[128 = 0]

[102 120 119 118 131 124 208 112 177 129  98 105 112 139 149 134 111 131
 139 155  94 157 127 144 101 147  81 135 172 158 100  14 118 115 188 140
  86 154 152 133 103 157 119 160  75 131 144 193  68 109 130 129 157 124] : J741 <39>
[112 112 138 123 128 130 189 133 170 132 134 126 137 149 166 118 119 147
 119 136  89 152 131 135 124 141  85 119 134 165  87  30 125 131 182 130
  83 159 156 149 120 132 102 126  94 136 128 169  92  96 153 134 157 140] : J741 <39>
[ 88 130 115  82 116 121 203 107 162 141 124 117 140 135 108 143 125 125
 124 150  93 149 126 136 126 154 113 132 193 144 131  51 134 119 138 110
 107 161 148 159 127 132 127 157  59 136 138 213  85 127 118 123 130 140] : J741 <37>
[111 120 133  68 139 117 223 145 148 149  63  86 133 110 146 132 121 130
 144 149  79 146 117 154 125 123 130 130 196 132 122  89 132 133 136 123
 102 144 115 174 143 141 112 142  68 131 133 152  85 136 113 126 159 141] : J741 <37>
[ 98 106 147  96 141 124 137 136 150 120 110 103 154 142 136 137 125 156
  96 105  98 129 104 171 155 196 117 129 124  96 111  94 132 136 226 120
  96 159 170 194 155 103  82 149  41 145 125 184  82  34 174 137 208 136] : J741 <36>
[108 118 122  73 136 118 198 114 133 146 110 104 126 113 135 146 123 123
 134 142  78 153 110 129 130 164 120 125 177 116 118  90 127 123 160 130
 114 145 122 150 136 120 121 141  63 117 134 179  83 135 111 132 193 144] : J741 <37>
[106 109 136  97 130 131 169 104 155 144 120 115 133 138 129 133 116 139
 118 133 104 145 122 135 122 154 112 122 151 148 104  70 131 119 165 114
 103 149 155 150 123 144 114 131  67 128 123 190  97 130 133 130 166 145] : J741 <37>
[ 89 131 136 139 145 118 192 119 164 113 114  94  93 157 124 123 115 116
 116 153  82 126  94 164 102 180  97 154 171 139  99   4 115 125 144 147
  83 152 128 163  96 114 103 186 102 109 134 154  81 129 176 118 159 145] : J860 <32>
[111 131 135 103 154 133 142 115 159 116 127 144  78 147 124 120 136 158
 148 147 132 161 142 133 125 148  99 140 162 153 124  26 123 121 138 134
 107 133 137 116  98 129 116 148  98 139 142 168  76 145 166 115 152 122] : J860 <32>
[104 130 125  90 141 125 198  99 147 132 107 112 122 144 121 136 117 117
 132 139  93 168 113 137 109 132 128 130 195 137 134  54 130 114 124 128
  99 142 136 151 124 153 111 162  71 126 140 197  95 161 139 128 152 146] : J741 <39>
[102 120 139 114 124 132 186 113 167 126 128 122 128 160 123 147 115 122
 112 164 106 169 125 122 118 162  46 144 166 187 115   4 126 122 183 138
  58 168 167 142 100 113 124 171  94 117 143 165  88 117 172 119 134 146] : J860 <32>
[107 131 142 127 136 143 171 114 169 129 111 132 136 170 131 135 120 146
  99 147 118 155 128 142 117 138  70 131 148 182 116   4 124 120 170 136
  63 172 179 154 112 140 105 162  99 144 128 174  96 113 193 119 148 144] : J860 <25>
[ 96 117 127 109 139 132 140  82 137 109 121 115 114 162 119 131 120 123
 133 132 128 171 119 141 124 156  61 168 193 145 156  18 125 111 152 133
  92 125 155 134 111 151 106 173  96 133 149 214  93 145 169 132 172 114] : J860 <30>
[ 94 129 136 101 138 124 226 129 169 131  82 108 154 132 146 135 131 142
 117 126  81 126 118 172 121 140 128 122 167 133 120  61 137 132 143 122
  96 160 150 195 148 140  83 139  67 156 134 197 108  93 151 132 169 144] : J741 <36>
[120 178 122  95 158 101 228 141 156 135  39 117  61 129 122 126 103 115
 153 187  98 164 144 143  78 149 128 137 191 160 101  33 115 112 120 169
  94 162 129 125 103 172 136 197  84 130 182 143  61 148 162  94  91 152] : J860 <25>
[119 134 127 108 123 113 189 148 159 136  88 114 131 117 148 145 123 128
 136 156  89 148 134 129 124 138 114 127 164 148 116  71 123 130 157 144
 108 146 119 145 138 116 124 137 100 137 137 140  84 106 130 126 130 142] : J741 <39>
[116 115 128 112 148 119 227 123 150 134 119 133  98 141 159 126 119 130
 160 151  69 161 105 138 108 115 108 133 194 162 100  28 123 125 109 148
 104 135 102 131 103 133 110 138 113 111 146 148  89 181 136 130 153 145] : J741 <39>
[104 122 133  98 141 125 209 112 156 135 128 126 100 151 150 138 115 153
 140 146  90 157 121 132 111 149 106 127 170 157  97  19 126 124 124 130
  97 165 146 144 110 137 111 146  77 125 139 186  76 135 147 122 155 147] : J741 <39>
[117 140 117  90 134 111 159 126 129 141 100 103 134 112 116 140 121 115
 100 134  99 140 116 137 136 172 132 134 145 108 126 126 120 128 160 145
 107 159 130 167 145 118 131 137  75 115 133 145 105 110 131 128 148 150] : J741 <37>
[102 147 133 124 144 125 175 106 161 123 128 128 121 172 122 152 102 118
 102 135 108 164 112 143 114 174  83 142 151 139 116  12 125 119 165 147
  67 169 163 158 114 135 107 187  91 114 151 173  97 110 189 125 149 153] : J860 <25>
[103 135 132  84 139 116 187 132 150 137  86 105 143 122 135 133 131 138
 138 149  94 150 126 153 130 131 125 122 187 143 143  76 127 128 130 132
 101 146 129 174 145 124 105 155  85 154 135 176  85 124 144 124 145 129] : J741 <36>
[112 158 119 102 132 123 201 119 147 130 121 135 131 164 125 147 105 115
 144 138 102 179 147 135 117 138  85 146 171 133 124  58 126 119 163 136
  90 146 153 126 130 154 109 179  67 124 157 203  85 116 148 123 137 135] : J860 <30>
[115 123 126  96 146 117 151 119 141 121 150 131  62 135 111 119 150 150
 164 150 125 143 135 122 124 151 109 146 160 127 103  69 123 130 138 131
 136 122 112 116  83 104 135 149  90 126 140 148  90 157 137 118 145 135] : J860 <32>
[114  96 137 117 139 122 213 134 159 143 136 106 109 139 160 131 124 139
 145 151  71 137 115 139 116 135  92 138 154 145  77  40 123 141 166 128
 108 141 127 140 108 117 104 134  92 118 128 161  80 127 132 132 164 137] : J741 <39>
[103 125 123  86 160 112 175 125 149 125 112  97  98 115 130 131 130 143
 139 131  86 131 101 149 118 177 151 125 159  92 109 121 118 132 146 126
 134 133 113 160 134 120  96 136  60 125 117 169 100 132 126 134 173 148] : J741 <37>
[107 125 134 113 126 126 186 119 145 140 128 118 134 154 129 124 122 120
 125 140  95 154 117 137 127 137  86 132 155 156 124  54 132 137 150 129
  89 148 145 150 118 120 115 148  96 124 136 169 103 138 138 126 145 142] : J860 <32>
[113 154 135 109 166 131 144 121 131 100  63 105 114 175 135 140 102 118
 115 140 110 176 124 152 116 161  68 165 167 124 134  31 125 115 164 153
  58 158 157 168 137 159  87 197  75 118 168 169  93 120 204 121 180 142] : J860 <25>
[109 163 124 104 157 112 199 138 161 124  90 123  98 152 135 135 103 143
 137 152 102 165 138 147 101 161 104 140 156 134  94  45 120 128 170 169
  91 172 142 146 117 151 115 179  64 131 163 172  68  98 173 112 144 142] : J860 <25>
[107 140 123 104 138 102 180 122 172 121  64 114  90 111 143 139 112 129
 128 172  92 150 110 130 105 178 132 123 174 157 113  26 114  98 150 171
 101 161 120 148 134 120 124 142 104 138 147 123  83 126 151 116 126 144] : J741 <39>
[ 96 129 125 127 144 129 187  82 170  90 128 120  79 159 143 138 103 128
 148 147 116 166 117 126  79 151 101 134 169 183  98   4 123  91 145 153
  90 153 157 112  79 186 110 155  93 116 154 189  93 173 170 127 159 147] : J860 <30>
[110 140 127  71 143 101 214 150 140 140  69  97 153 123 134 133 134 128
 128 154  78 140 127 158 137 142 121 135 196 113 142  98 131 149 139 132
  96 167 120 186 160 108 110 171  62 128 145 171  74 109 136 132 131 132] : J741 <37>
[112 136 129 101 146 133 236 146 180 130  90 126  93 123 165 131 117 143
 148 157  72 150 132 141  99 140 120 118 164 156  73  38 123 129 156 146
  94 158 125 132 110 147 117 147  69 130 146 165  64 113 137 120 143 143] : J741 <39>
[ 94 114 123  66 136 122 156 112 155 143  99  93 130 129 114 143 131 133
 114 149 100 158 106 129 127 173 107 132 182 146 129  47 125 118 172 122
  95 147 144 164 128 121 119 141  62 123 125 184  86 132 134 130 158 139] : J741 <37>
[115 104 136 129 118 140 150 116 178 121 122 115 148 141 145 134 135 158
 108 124 104 132 120 146 127 156  81 131 126 166 109   5 124 132 201 114
  85 165 173 157 121 114 105 149  96 145 119 183  90  74 159 131 178 123] : J860 <32>

[124 138 122 121 121 140 142 110 134 152 142 127 118 124 121 137 126 132
 153 129 125 136 107 132 120 130  77 120 112 124 104 142 149 137 138 120
 135 109 141 129 137 112 128 131 145 163 137 118 147 152 115 140 137 145] : J270 R
[124 144 121 120 119 145 142 114 127 152 137 131 120 132 116 140 127 138
 151 119 121 136 106 134 116 137  79 116 112 117  60 141 150 142 143 120
 143 111 141 134 130 106 126 133 169 158 137 113 148 157 114 146 141 146] : J270 J
[119 134 132  98 105 125 126 128 122 149 130 122 115  88 133 108 125 135
 131 144 124 115 119 111 114 120  68 113 136 141 118 133 109 126 161 141
 134 141 123 138 113 135 122 138 144 165 119 138 118 104 118 123 119 143] : j648 E
[125  97 111 129 132 118 122 135 116 127 137 128 102 125 145 124 125 126
 141 143 125 132 119 124 123 113 117 125 125 123 145 126 144 122 121 144
 108 114 130 125 119 170 148 126  77 125 130 122 148 126 133 125 124 139] : j954 A
[125 140 131 110 117 138 139 115 136 156 130 136 116 120 125 129 129 143
 137 132 123 136 118 128 117 128  56 114 124 128 108 135 146 138 152 118
 151 119 128 130 126 100 126 137 170 164 127 120 130 136 109 135 132 135] : J270 R
[124 101 115 143 139 120 128 145 114 122 123 129 111 136 140 122 124 127
 136 136 128 147 123 126 136 115 153 126 122 113 150 128 140 120 122 138
 108 118 139 127 119 162 145 136  79 106 123 120 152 131 137 123 127 128] : j954 A
[130  96 115 130 140 118 131 147 109 131 129 128 105 138 141 115 122 137
 134 144 122 140 132 119 133 115 135 125 126 115 151 132 131 123 136 139
 125 121 136 132 113 163 140 135 101 109 121 124 141 124 132 122 123 124] : j954 A
[137 105 127 143 147 131 146 137 134 131 113 129 125 162 133 132 125 141
 134 122 125 158 133 136 143 130 124 128 119 108 145 136 163 128 127 111
 143 109 135 119 128 112 140 136 136 110 126 111 148 146 122 130 134 113] : J113 G
[116 148 139 114  96 130 117 118 131 142 130 119 116  95 119 128 130 131
 129 138 128 115 108 120 117 124  83 108 136 150 117 133 123 121 138 136
 130 137 102 119 119 127 129 130 138 152 115 131 120 110 120 125 118 149] : j648 V
[135 120 133 154 140 142 140 125 151 124 120 128 126 162 124 145 130 137
 134 115 134 154 123 148 145 137 136 132 112 114 136 136 174 129 108  98
 126 104 128 101 142  92 140 128 141 113 128 108 142 153 123 131 142 112] : J113 H
[120 133 131 119 111 122 117 131 121 132 134 121 101 100 132 122 129 126
 126 138 129 116 119 119 121 116 106 119 135 139 130 128 119 121 134 140
 120 136 116 129 118 143 130 129 112 145 121 133 126 111 128 118 120 141] : j648 V
[129 107 125 149 136 128 135 143 117 126 115 125 119 149 141 131 123 138
 133 133 128 153 121 129 146 126 154 120 119 111 144 141 145 122 124 121
 116 112 140 118 123 144 146 138 107  98 118 109 149 137 130 126 128 127] : J113 G
[122 142 135 122 112 132 132 132 116 143 123 120 125 116 123 127 125 140
 129 137 125 126 119 116 125 130 114 108 130 128 116 140 113 128 153 133
 133 136 131 132 116 127 120 137 152 132 117 130 117 120 119 128 119 142] : j648 E
[136 108 120 146 148 135 147 135 126 136 121 134 123 161 135 134 128 140
 146 124 128 161 129 138 138 133 134 127 111 101 133 137 164 134 126 109
 130 100 154 127 133 121 139 140 127 116 134 109 158 161 126 133 140 115] : J113 G
[118 121 130 130 113 120 112 134 125 121 127 123 112 108 134 127 130 123
 125 138 129 118 117 122 127 115 129 121 135 139 136 125 122 115 120 140
 107 132 111 119 123 154 139 124  93 128 120 131 129 113 132 124 120 135] : j648 E
[124 122 121 115 133 142 148 110 129 158 118 126 122 159 107 132 122 142
 142 134 115 139 126 135 124 143  71 116 118 115 111 146 156 145 152 119
 171 111 128 130 128 104 125 135 194 140 131 112 137 146 111 146 136 131] : J270 J
[126  99 122 140 128 114 119 147  97 118 119 126 115 136 142 120 124 128
 128 146 127 137 121 119 141 115 170 116 125 117 151 134 118 116 127 144
 106 125 130 126 110 178 143 135  77  91 114 126 145 115 139 123 123 137] : j954 A
[119 140 134 154 117 139 134 122 117 127 127 126 129 140 118 151 129 137
 140 124 131 142 105 139 142 134 158 110 112 115 112 142 146 119 116 117
 109 115 136 109 139 114 131 132 126 115 122 110 154 152 129 134 136 140] : J113 H
[126 121 123 119 127 129 138 134 126 147 130 127 113 121 139 121 122 138
 144 133 124 142 122 122 118 117  86 121 122 122 124 133 138 129 148 127
 137 117 140 136 121 128 132 138 132 152 127 128 141 135 117 126 125 132] : J270 R
[134 140 141 121 128 137 138 140 147 150 130 128 119 112 146 126 120 145
 146 119 132 151 123 125 117 120  68 122 122 125 115 133 144 133 148 103
 142 109 145 142 123  81 131 149 152 171 129 125 132 145 105 120 130 122] : J270 R
[116 133 137 127 102 119 115 141 115 132 123 118 112  90 141 123 124 131
 134 141 130 124 111 112 129 111 124 107 131 139 135 132 108 113 135 145
 105 135 119 121 113 151 138 138  95 132 109 129 134 107 124 115 116 148] : j648 V
[121  94 120 134 130 114 122 146 111 124 128 127 110 120 148 117 124 124
 133 144 129 131 125 117 128 112 135 125 129 125 149 124 128 117 128 145
 107 122 130 132 113 170 143 120  81 117 122 131 140 120 134 122 120 133] : j954 A
[134 100 118 148 144 131 146 141 113 129 116 129 121 162 135 130 121 140
 142 131 125 158 127 131 144 127 150 120 111 102 140 137 151 131 130 120
 126 109 153 126 126 140 142 141 114 103 124 110 158 150 130 130 132 121] : J113 G
[118 145 135 115  98 126 115 134 117 142 136 120 115  82 138 119 126 131
 130 149 127 112 109 109 114 113 102 113 135 152 115 130  98 118 148 148
 115 137 120 135 116 149 128 137 111 157 117 143 128 110 122 117 113 156] : j648 V
